The four nearest rows among all rows above each row, by straight-line distance, nearest first (none for the first five rows)
(in the rows, 128 means zero)
0: [155 101 138   1 132  93 141 130 161 142 120  89   5 111 108 131 123 134
 185 227 165 102 102  79 126 155 111 113  59 130 130  97 141 215 164 152
 137 157 160 111  96  85 108 146 114 138 136]
1: [146 153 129  88 119 140 139 149 195 143 140  87  67 120 112 132 113 114
 176 207 128 185 125 104 116 156 140  84  89 104 169 121 158 150 197 154
 128 146 135 104 121 104 103 119 102 132 153]
2: [ 98 145 129 204 111 133 124  97 119 158 122 136 138 167 139 112 117 140
  66  86 113  96 169 171 117 104 125 115 156 144  46 145  99 101 119 146
 162 139 108 155 121 122 167  99 139 154 128]
3: [132 163 130 181 133 136 139 133 118 140  92 168 168 143 172 104 137 133
  81  98 107  97 152 149 100  86 100 127 121 103  81 157 137 102 114 126
 152 107 124 117 106 148 138 119 124 159 126]
4: [126 111 165 107 107 116 113  92 218 146 150 118  93 163 145 138 107 123
 119 129 119 103 132  91 145 155 117 136  90 119 105 116 140 153 146 124
 131 152 163 116 107  98 126 133 122 169 138]
5: [157 116 141  82 138 102 126 143 171 128 104 103  92  67 119 150 119 153
 163 225 150 124  91  84 153 141 124 119  62 137 114 114 185 181 183 144
 127 167 162 107 127 121  92 144 131 128 146] | 0 1 4 3
6: [133 144 114 174 120 146 111 130  78 109 125 163 182 129 135 102 114 133
 132  96 149 127 158 133 147 156 116 133 147 114 149 148 164 109 126 100
 139 113 125 140 131 157 146 131 136 148 106] | 3 2 4 1
7: [119 115 160  99 102  96 161 118 185 145 157 121 101 125 123 137  93 123
 175 164 131 102 118 119 109 131 178 145 111 125 119 120 144 196 148 156
 120 153 160 102 107 109  86 152 137 152 164] | 4 5 1 0
8: [104 114 153 130  73 107 134 139 166 141 135 130 105 121 109 133 135 116
 125 185 124 149 104 103 160 150 109 126 102 113 118 103 172 175 146 151
 149 151  99 134 113 110 103 105  93 156 181] | 4 7 1 5
9: [137 133 118 158 141 148  81 153  55  88 103 136 153 121 149 123 145 125
 140 116 141 124  90 133 138 121 144 106 151 136 172 142 150  88 146 121
 125 113 103 118 106 116 144 134 110  78  92] | 6 3 2 8
10: [126 146 114 167 129 138 123 122  98 129 113 159 150  93 152 125 151  95
 143 141 136 118  98 156 137 140 114 122 193 133 122 152 146 132 104 114
 127 120 102 131 152 138 128 101 131 115 109] | 6 9 3 2
11: [127 160 150 210 127 157 134 132 132 134  81 147 180 111 144 162 131 102
 103 129 127 130 137 216 138  95 124 144 210 138  75 133 115 106 113 106
 180 109 159 120 134 131 136  88 123 140 114] | 10 3 2 6
12: [147 115 166  35 133 133 139 150 154 142 141 102  83  63  75 131 115 146
 196 255 142 159 101  57 167 178 125 130  62 143 219 121 175 186 181 143
 130 161 122 123 134 121  89 150  94  58 129] | 5 1 0 8
13: [130  97 134 172 129  91 148 110 153 154 157 105 155 184 122  98 117 156
  84  71 119 101 170 166 105  88 162 126 145 147   1 138  90 134 132 112
 145 128 130 114 115  77 114 119 101 189 149] | 2 3 4 11
14: [136 100 154 136 111  97 115  98 196 148 157 111  84 199  99 133 113 164
 135 142 109 113 150 131 159 142 130 134  77 141  96 100  78 130 129 150
 145 121 192  89 109 122 136 121 121 193 184] | 4 7 8 13
15: [114 119 141  80 114  69 154 113 185 140 112  82  39  96  99 111  93 137
 161 248 126 122 114 101 117 163 123 123  86 122 112 108 166 211 176 149
 133 195 139 103  93 106  97 114  90 143 149] | 0 5 1 7
16: [156 142 147 195 155 182 120 145  70 128  97 148 185 119 175  91 134  80
 116  83 144 124 131 162 127 112 110 107 174 142 145 107 145  59 104 103
  97 133  82 128 142 168 111 105 127 103 125] | 10 6 9 3
17: [106 143 120 212  92 109 143 123 196 168 117 175 155 148 137 120 111 100
  68  95 122 117 172 190 109  76 160 110 142 118  16 146 107 102 108 150
 160 146 134 120 133 108 113  99  89 169 110] | 2 13 3 11
18: [124 125 133 105 132 130 129 175 130 106  82 167 159  77 137 120 134 116
 158 243 163 134  52  81 131 156 145 146 159 130 238 143 173 137  94 107
 112 133  99 106 160 181 107 146 173  50 128] | 10 9 12 5
19: [138 111 124  71 137 130 120 189 120  87  76 138 108  80 122 138 103 107
 171 255 128 128  62 108 146 171  90 162 137 103 229 112 181 145 154 113
 123 132  94 116 155 141  87 140 140  92 135] | 18 12 5 1
20: [134 117 176 147 123 116 125 113 179 165 127 147  84 153 130 138 112 150
 116 152 131 127 147 123 110 124 140 106 117 128 116 161 115 137 130 130
 152 144 134 104 144 118 129 111  88 145 141] | 4 14 8 7
21: [125 114 128 127  96 101 140  87 169 161 169 113  98 139 126 101 134 126
 113 148 134 108 135 126 119 114 140 135 111 138 127 120 126 148 132 173
 151 138 145 110 138 102 107 127 118 182 135] | 20 4 7 14
22: [141 133 130 121 113 144 118 148 104 132 110 152 139 102 135 144 130 111
 119 138 128 112 142 111 164  99 123 126 166 114 170 172 136 140 128 118
 120 117 117 120 128 160 165 118 164  95 103] | 10 6 9 3
23: [128 135 143 171 140 139 123 113 113 119 110 194 145  99 141 148 133 124
 122 113 155 141 129 166 133 151 140 119 151 112 136 144 139 105  98 103
 148 106 117 147 151 139 143 142 133 130 110] | 10 6 22 9
24: [145 126 143 181 133 145 118 121 115 128 100 177 120 138 129 125 150  79
 110 140 183 133 112 124 171 109  87 128 162 127 156 158 192  93  88 130
 139  90 110 115 149 122 123 130 131 109 113] | 10 23 22 6
25: [104 114 153 145 126 104 105 128 160 163 100 156 110 118 132 147 104 130
  96 161 134 136 134 172 139 137 120 139 129 137 138 128 155 137 119 136
 132 146 113 111 147 135 129 123 113 130 140] | 20 23 8 21
26: [135 115 145  99 139 137 153 136  78 127  84 135 143  68 140 141 140  93
 182 219 135 152  52  87 122 148 128 143 139 110 234 144 192 142 128 120
 107 123 151 125 155 166 116 162 110  77 135] | 18 19 22 12
27: [128 143 130 168 144 119 137 135  97 139  80 168 138 151 118 160 131 135
 110 135 130 110 106 151 118  98 131 168 154  96 101 127 133 121 119 104
 154 117 120 119 134 167 128 110 127 154 121] | 3 23 10 25
28: [121 126 147  85 123 132 135 142 118  91 106 135  95  66 106 108 146  99
 135 210 160 122 106  90 111 137 131 135 104 143 196 126 164 159 131 132
  97 119 153 114 139 147 123 141 136 111 143] | 26 19 18 5
29: [154 145 138 244 117 185 118 141  61 121  95 190 234 160 152 120 132  90
  82  36 162 124 153 196  90  91 116 134 214 132 104 170 115  83  94 133
 156  83 103 148 159 151 143 121 138 118 115] | 16 11 3 6
30: [120 137 161 185 104 155 135 117  73 118  83 150 179 146 168 128 145 117
 110 103 137 123 132 188  95  91 153 133 187 115  75 147 101 104  87  98
 161 124 145 122 116 127 143 135 132 136 128] | 11 3 27 23
31: [112 135 152 167 100 118 137 109 147 168 134 133 162 164 121 128 113 129
  73  85 122 144 185 178 130  74 150 146 131 163  31 160  95 160 122 126
 166 143 143 137 131  88 155  99 116 182 134] | 13 2 17 3
32: [122  99 134  94 120 122 139 103 177 161 137 109 101 188  83 129 108 162
  96  65 108  87 171 135 117 118 163 115  86 110  70  98  62 153 161 136
 156 141 171 141 105  76 117 130 117 200 130] | 14 13 4 21
33: [145 107 128 153 125 102 139 111 170 144 152 113 118 159 136 135 104 120
 102  91 117  98 151 148 131  95 127 147 159 130  58 134  98 136  94 101
 151 125 149 118  77 121 115 117 127 141 126] | 13 31 2 20
34: [153 133 175 102 140 111 158 131 156 102 107 138 106 112 131 147 118 113
 133 223 120 143 117 135 146 139 112 138 169 130 152 124 188 149 144 149
 141 148 140 111 139 151 111 121 111 114 120] | 25 28 8 5
35: [ 95 136 150 127 126  84 114 119 188 155 124 110 122 112 104 119 113 161
 153 141 113 104 139 131 125 131 174 128 116 138  97 117 137 183 115 122
 145 166 133 115 122 120 111 129 119 179 138] | 7 21 20 4
36: [108 151 119 196  95 122 123 137 124 124 124 162 149 161 103 116  87 136
  69  96  96 134 167 147 131  90 143 112 131 140  44 177  71 108 143 145
 178 123 123 119 107 146 111 128 113 161 112] | 2 17 31 3
37: [130 111 132 137 132 130 139 148 139 111  51 141 146  32 174 135 129  98
 123 255 157 126  80 138 135 168 124 107 126 106 188 136 183 130 103 129
  75 137 106 127 160 136 100 125 129  59 134] | 18 26 19 28
38: [129 110 114 120 135 126 151 128 105 118 129 158 100  98 131 137 153 104
 169 165 160 143  91 112 156 130 122 153 165 144 201 123 157 157 130 110
 102 131 126 111 168 149 145 142 137  92 120] | 28 26 22 10
39: [133 124 158 215 133 115 159 123  93 112  91 142 158 137 136 139 163 106
 138  97 108 131 115 170 148 153 102 133 170 105 111 128 122  82 106 133
 143 116 124 132 140 157 127 141 133  99 128] | 23 10 27 30
40: [155 134 120 118 125 151 147 144 117 116  72 128 140  90 124 126 126 114
 109 175 139 121 122 110 136 164 121 116 121 147 173 149 175 139 127 117
 111  96 132 101 168 129 133 141 146 104 109] | 28 22 38 34
41: [130 154 118 198 134 155 123 145  50 112 127 165 219 158 150 111 141  94
  94  29 110 113 156 189 123  96 125 145 208 146 126 139 142  55  98 108
 175  79  97 137 122 148 151 127 153  95  87] | 29 16 30 6
42: [104 103 138 114  90 113 130 105 205 161 133 118 102 153 146 112  95 148
 130 157 108 148 136 129 133 115 154 146 118 131  68 125 119 155 146 143
 161 144 163 128 114  77 100 116 104 187 134] | 21 4 35 20
43: [147 168 116 223 118 153 129 158 109 150 136 160 177 114 167 139 115  96
 119 114 161 117 126 169 123 127 137 128 162 142  81 125 165  81  72  90
 141  90 105 108 146 172 100 117 111 122 124] | 10 16 23 11
44: [136 142 112 231 111 115 131 101  77 147 122 172 177 154 131 146 117 105
  89  47 126 151 136 173  90  98 137 118 202 132  95 157 102  75  58 118
 162 136 126 122 154 130 148 139 136 152 101] | 30 29 41 2
45: [132 104 149  59 112 118 144 139 138 123  91 115 107  59  97 157 105  90
 205 228 131 160 119  98 126 125 112 149  67 105 170 130 150 165 174 141
 126 144 128 118 137 149 139 132 157  93 155] | 28 5 12 19
46: [118 132 144 182  97 101 150  94 197 175 166 151 145 167 121  93 103 172
 133 114 114  99 174 153 123 108 152 156  73 154  42 107  77 149 142 138
 139 134 159 107 130  98 125 111 101 186 134] | 13 42 31 14
47: [121 109 138 185  94 112 123 116 138 160  93 147 130 192 114 108 137 144
  70  79 135 105 177 164  77 119 156 152 157 135  46 135  83 106  91 112
 185 135 130 111 134  98 149 109 124 172 110] | 2 31 13 17
48: [119 123 141  74 103  91 161 119 190 134 135 125  25 102 117 109  95 111
 152 225 119 134 146  89 131 118 158  93  90 127  90  83 145 193 162 158
 116 148 152 119 112 103  99 128 142 148 135] | 15 7 0 5
49: [120 103 143 134 105  90 135 105 145 172 138 103  73 137 140 150 125 136
 142 177 131 124 117 109 109 128 141 142  87 105  85 108  99 189 130 158
 175 145 171 118 126 142 109 120 141 166 164] | 21 7 42 35
50: [142 104 137  63 110 105 145 121 206 150 135 101  52  83 129 117 113 150
 169 247  96 109  83  63 138 171 123 139  58 150 134 101 135 189 162 146
 128 137 133 107 123 105 127 138 104 155 146] | 15 5 0 48
51: [124 141 143 190 160 162 115 154 100 111  73 151 196 147 165 103 145 106
  93  54 120 119 128 167 142 125  90 139 208 162 128 122 114  93  96  96
 134 128 129 136 143 149 108 105 159 122 121] | 16 41 39 30
52: [131 127 136 150 135 115 148 136 193 133 120 123 115 148  89 119 104 114
 125 146 126 122 146 123 144 111 128 127 108 124 111 105 103 123 122 142
 122 146 141 105 106 111 171 110 100 162 128] | 20 21 4 35
53: [112 148 152 216 154 172 113 113  42 164 106 135 221 128 145 134 141 136
  80  38 130 121 128 179 123  99 112 156 191 119 126 171 126  46  95 108
 123 103 108 124 131 142 166 118 151 111 117] | 41 29 51 44
54: [115 108 152 159 122  83 145 151 238 156  74 118  71 106 141 136 107 128
  89 190 168  89 125 151 137 138 155 143 123 115  58 128 166 184 131 160
 109 175 120 112 142 110  63 128 119 114 134] | 25 35 7 20
55: [ 96 121 173 119 130 123 155 138 146 135  97 133 103 101 105 137 112 127
 161 212 126 146  97 144 114 169 124 152 108 129 118 120 163 184 129 143
 133 149 158 114 127  99 119 145 130 111 159] | 34 7 8 25
56: [133 113 169 134 140 130 143 157 109 109  79 141 129  76 158 168 148  80
 110 207 142 138  62  87 139 127 137 137 163 132 226 116 178 166 157 125
  99 121 115 127 134 140 101 127 155  51 150] | 26 18 37 38
57: [114 118 141  83 123 111 142 150 193 154  78 114  75 117 141 128 105 167
 142 221 154 152 129 104 142 160 139 134  82 138 120 129 156 177 116 143
 172 141 134 109 117 118 104 115 118 133 180] | 55 5 8 15
58: [159 115 140 100 135 133 133 165 114 112  75 136 135  86 152 141 142  87
 164 253 169 148  76  87 150 149 130 126 108 107 206 111 214 153 132 149
 106 122 124 137 162 146 105 132 143  55 165] | 26 56 37 19
59: [182 135 120 117 127 140 129 149 109 119  89 128 120 102 157 139 128 117
 160 131 152 127  83 102 104 134 109 158 147 122 195 145 184 113 130 108
 137 126 108 138 165 150 152 104 161  95 141] | 38 40 22 10
60: [177 120 151  25 163 107 162 142 143 129 136  90  80  91  98 134 102 106
 200 239 153 171 116  62 146 141 121 111  79 144 196 112 182 164 177 139
 116 176 131 156 154 108 116 132 123  91 160] | 12 45 5 1
61: [131 150 137 141 105 118 137 109 158  97  97 145 115 106  89 155 137 132
 119 221 152 103 121 162 144 119 128 146 131 138 151 114 166 141 163 137
 145 158 101 117 135 134 147 150 137 104 131] | 34 25 55 40
62: [130 118 112 162 154 187 137 171  70 130  85 151 154  80 190 122 155 101
  86 124 153 132 100 136 109 122 118 121 185 133 130 125 139  91  91 101
 113 125 103 131 128 158 148 134 123  85 110] | 16 10 9 23
63: [117 108 121  24 115  63 158 134 177 138 125  89  25  82 115 125 124 112
 180 253 123 125 105  68 112 156 138 134  54  81 129  99 146 180 173 134
 118 200 194 106  94 131 104 117 120 123 178] | 15 0 50 48
64: [121 151 111 216 164 170 103 144  64 118  94 171 222 155 179 124 137 109
  39  41 131  97 115 201 153 100 115 120 226 103  86 151 129  52  75 135
 150 116  93 152 134 145 124 149 128 107  96] | 41 29 53 51
65: [132 172 147 137 134 137 143 152  78 146  88 150 173  83 140 157 138  83
 110 104 164 126  81 123 120 114 121 146 185 137 151 149 162 108 100 111
 114 101  84 150 138 166 152 119 133 112 113] | 10 62 22 23
66: [111 125 129 116 159 121 110 151 115  81  92 134  99  97 125 157 113  97
 137 176 169 118 116 124 125 146 115 124 152 127 166 147 192 151 129 132
 118 116 145 111 125  98 135 131 132  91 135] | 40 28 38 34
67: [130 129 139 156 130  87 109  98 132 151 150 120 152 201 152 129 130 174
  67  80 143 127 158 187 121  95 141  97 120 153  53 132  38  97 138 153
 164 117 157 119 121 131 129  96 118 139 126] | 2 13 31 36
68: [116 129 143 255 132 134 126 147  92 140  44 180 233 137 186 177 126  99
  62  70 144 101 129 255 127  82 135 151 237 142  59 161 149  67  90 132
 130  93 123 134 188 168 153  95 103  70 102] | 29 64 11 53
69: [172 116 117  90 144 153 138 162 114  88  99 149 115  66 152 157 120  93
 125 208 136 136  56  79 143 182 117 147 134 137 197 126 187 120 136 133
  91 133 108  88 156 126 105 150 147  76 126] | 19 58 56 40
70: [141 105 103  83 121 125 133 144 118 102 139 115 108 110 119 132 120 104
 163 200 157 159 144 105 147 144 135 144 119 137 174 119 187 140 138 128
 145 138 136 131 142 157 113 149 117 109 146] | 28 38 34 66
71: [ 86 194 121 228 137 122 116 160  70 100  97 194 219 122 159 130 145 114
  61  68 140 107 138 202 103  91 118 138 218 172 113 172 135  23  91 107
 156 124 110 102 149 175 120 112 129  94  87] | 41 64 29 53
72: [146 133 127 138 128 108 153 229 157 127  49 148  95  44 135 159  95  67
 135 255 162 115  84 160 146 144 145 158 145 112 165 132 227 180 155 160
 120 127 104 116 147 147 106 112 124  87 120] | 37 58 19 34
73: [127 131 144 207 133 126 139  97 154 150 124 162  86 177 147 144 148 121
  66  76 159 103 161 185 125 117 127 121 148 117  69 109  94 132 120 127
 166 160 114 112 115 122 112 113 120 158 128] | 2 47 33 17
74: [ 73 137 127 228 115 145 132 100 105 118 119 159 180 167 153 157 138 130
  83  75 114 113 121 205 105  98 118 111 182 139  92 157  79 112  42 115
 149  91 128 154 127 139 152  79 132 155  96] | 44 30 2 11
75: [111 100 111 149 156 155 149 164  93 117 116 187 147  78 195 131 163 120
 135 132 134 124 101 143 106 119 108 149 165 125 182 137 176 101 114 122
 105  97 106 127 133 137 140 126 128  86 154] | 62 10 59 65
76: [143 133 120 182 131 146 118 132 147 125  89 124 136 137 111 125 133 115
 102 147 139 128 132 150 142 123 133 136 126 152 104 135 150 123 133 143
 151 144 135 128 118 130 146 128 148  94 135] | 25 61 52 27
77: [112 140 153 175 130 148 114 121  95 156  87 175 165 113 143 108 179  68
 114 134 133 107 115 159 133 128 118 125 162 109 161 172 177  84 116 115
 135 110  96 130 147 177 128 135 116 127 117] | 10 24 23 65
78: [130 158 126  40 116 142 102 173  44  67 142 107 123  90 113 117 137 138
 195 192 118 168  85  33 117 183 116 107 124 128 252 115 175 142 141 116
 107 136 134 123 128 172 110 164 116 105 153] | 26 28 70 19
79: [151 137 129 146 129 166 109 157  96 113 112 174 158  95 149 137 149  93
 143 162 123 165  92 149 122 166 123 110 171 133 190 120 147  83  82 107
 124 140 103 125 139 163 146 106 144 100 107] | 10 62 23 75
80: [142 115 161  72 146 124 129 123 165 156 130  99  83  53 114 143 110 126
 137 246 134 124 113  81 166 142 140 142  64 146 168 130 201 164 152 152
 114 141 128 110 131 108 103 124 119 121 149] | 5 50 12 60
81: [119 134 131 245 117 127 116 108 113 137 109 159 174 170 142 133 128 112
  56  72 129 117 161 169 115  93 111 116 192 157  74 149 103 109  72 100
 150 104  90 106 150 167 154 122 112  96  93] | 44 74 2 29
82: [112 163 134 183  95  96 127 122 140 120 129 138 129 161 103 102 114 139
 128 126 147 138 157 138 123 116 138 118 113 156 119 135 107 126  95 152
 148 149 150 121 129 135 158 148 141 134 108] | 76 52 20 21
83: [128  97 141 112  83 100 143 104 184 161 138 120  80 140 128 126  74 139
 130 168 119 102 113 140 126 115 139 110 120 133  94 154 118 180 119 129
 129 161 141 149 132 100 105 106  97 170 145] | 42 20 21 35
84: [125 152 123 212 105 126 166 112 101 150  95 180 220 161 159 143 128 104
  62  52 137 131 157 224  76 130 115 134 208 134  45 140 106  84  76 123
 179 105 116 136 155 132 146 136 138  95 101] | 44 81 29 30
85: [139 114 120 159 115 113  98 145 147 140 124 133 174 146 120 146 121 155
 118 109 144 125 130 132 113  95 159 156 136 109  44 116 107 125 104 147
 155 126 153 116 120 149 128 116 132 136 136] | 33 27 76 82
